In the rows, zero is written as 128.
Each row is followed by its class.
[ 92 108 127 154 110 119 107 116 113 117 127 121 126 138 103 133 135 146
 115 115 117 118 126 125 111 145 136 147 139 134 129 134 134 123 142 122
 133  82 144 133 129 121 136 126 116 126 122 126 130 137 148 142] | pezib
[ 37  67 124 161  98 136 105 121  74 121 112 101 133 127 103 126 158 164
 108 115 108  77 148 121 112 185 140 172 159 110 126 104 141 167 138 129
 137  53 164 145  93 141 131 121  90  86 112 119 151 156 141 136] | pezib
[ 99 104 129 147 114 131 107 119 105 114 126 128 137 134 113 119 140 144
 122 108 127 135 131 145 103 148 137 135 139 160 122 111 147 118 161 121
 120  68 138 121 135 110 132 140  93 115 127 133 133 133 128 139] | nusas
[121 126 132 114 112 126 118 117 130 106 127 134 130 146 103 144 133 139
 140 109 123 137 120 149 105 147 112 131 133 125 163 126 139 127 142 123
 129  62 148 112 137 130 136 119 136 120 129 139 127 120 135 149] | Vilu
[107 115 140 160 110 130 126 107 134 122 118 151 111 126  96 126 151 130
 153 134 117 106 138 114 129 154 132 130 150 124 157 110 152 145 139 118
 149  81 128 151 105 129 140 124 104  95 127 112 153 147 154 128] | Vilu
[ 83 113 131 146 114 135 107 120  99 143 117 114 128 108 111 126 132 131
 120 130 114 107 155 127 137 143 125 149 134 118 134 133 142 123 130 133
 121  85 138 127 113 117 126 139 125 127 126 140 140 129 130 144] | pezib
[112 119 132 141  96 118 128 104 121 115 120 152 111 139 100 151 174 143
 148 113 118 110 113 140 125 143 119 134 120 133 153 114 152 112 157 113
 146  73 117 136 114 130 131 123 117 112 123 122 135 128 147 142] | Vilu
[ 92 113 113 139 109 134 100 123  85 140 124 120 134 112 109 121 117 142
 110 120 107 129 147 150 125 132 107 152 130 123 124 140 155 117 148 123
 129  79 144 118 138 110 132 144 122 127 128 134 134 142 124 140] | nusas
[111  90 135 124 114 131 109 108 115 111 125 135 124 142 107 131 119 144
 143 111 122 131 132 123 117 150 118 152 135 127 132 111 155 163 148 135
 130  55 160 107 135 128 141 126 120 112 128 127 126 130 126 147] | Vilu
[102 110 115 124 109 127  98 118  93 130 127 127 140 115 135 131 155 152
 114 111 112 126 131 158 116 132 122 140 123 137 129 132 154 102 145 126
 123  64 137 110 135 111 118 141 128 136 136 137 134  24 124 151] | pezib
[ 84 100 120 148 108 120  52 118  63 119 115 127 133 122 110 131 165 148
 102 115 136  96 125 152 127 126 135 154 137 117 130 115 163 128 149 122
 139  73 135 127 128 116 129 121 117 111 126 108 134 136 128 138] | pezib
[ 96  93 112 131 120 131 105 110  80 125 118 114 141 127 108 119 157 154
 125 104 109  95 148 151 103 147 132 144 135 116 137 109 153 147 137 126
 127  79 154 109 135 133 118 121 111 114 120 132 142 129 131 139] | pezib
[ 94 114 127 155 108 122 116 121  80 125 106 132 126 121 105 140 150 148
 106 132 103 109 132 136 130 126 133 144 145 135 129 137 167 100 162 109
 137  85 144 118 130 112 116 134 126 111 111 131 153 143 136 136] | nusas
[118 136 100 129 116 117 117 111  88 127 108 132 132 114 103 145 184 138
 134 118 105 116 132 159 135 119 130 129 128 132 142 136 149  83 148 108
 143  94 119 116 127 111 134 126 132 143 136 135 130 131 129 145] | nusas
[114 128 132 141 108 143 112 106 137 115 124 142 111 135  93 145 169 136
 151 106 121  87 116 125 127 148 114 142 123 126 152 119 129 128 134 123
 149  72 121 124 116 131 128 115 114 122 121 129 138 136 141 141] | Vilu
[ 85  97 134 167 102 133  93 123  89 130 116 112 122 131 105 121 159 142
 126 116 105  90 143 123 111 157 150 160 138 128 144 119 152 140 123 126
 132  80 142 143 117 115 136 134 109 107 127 124 150 149 136 146] | nusas
[ 53  78 138 162  93 150  87 115 121 123 120 115 115 148  82 156 137 147
 153 110 121 102 141 104 113 189 124 195 153 128 144 101 120 178 135 131
 129  20 161 157 109 127 160 123 100  93 106 135 155 151 152 160] | Vilu
[130 143 124 117 110 117 116 106 154 113 117 163 109 126  96 152 186 140
 153 122 114  97 111 138 131 130 119 121 122 127 153 127 147  99 141 108
 148  90 119 135 119 122 121 111 123 137 127 121 141 128 134 141] | Vilu
[ 92  94 152 170  96 138 118 124 128 118 126 127 111 149 107 133 119 141
 141 119 119 131 133 104 129 155 144 125 147 115 128 116 145 128 173 113
 133  51 133 140 124 120 151 138 120 101 121 116 128 138 146 147] | Vilu
[ 76  88 121 160  97 127  96 115  87 119 114 123 133 139 111 120 139 159
 104 105 114 130 123 147 102 148 148 140 150 145 114 118 139 130 175 112
 130  39 149 133 133 130 135 146 133 121 118 131 126 139 139 150] | pezib
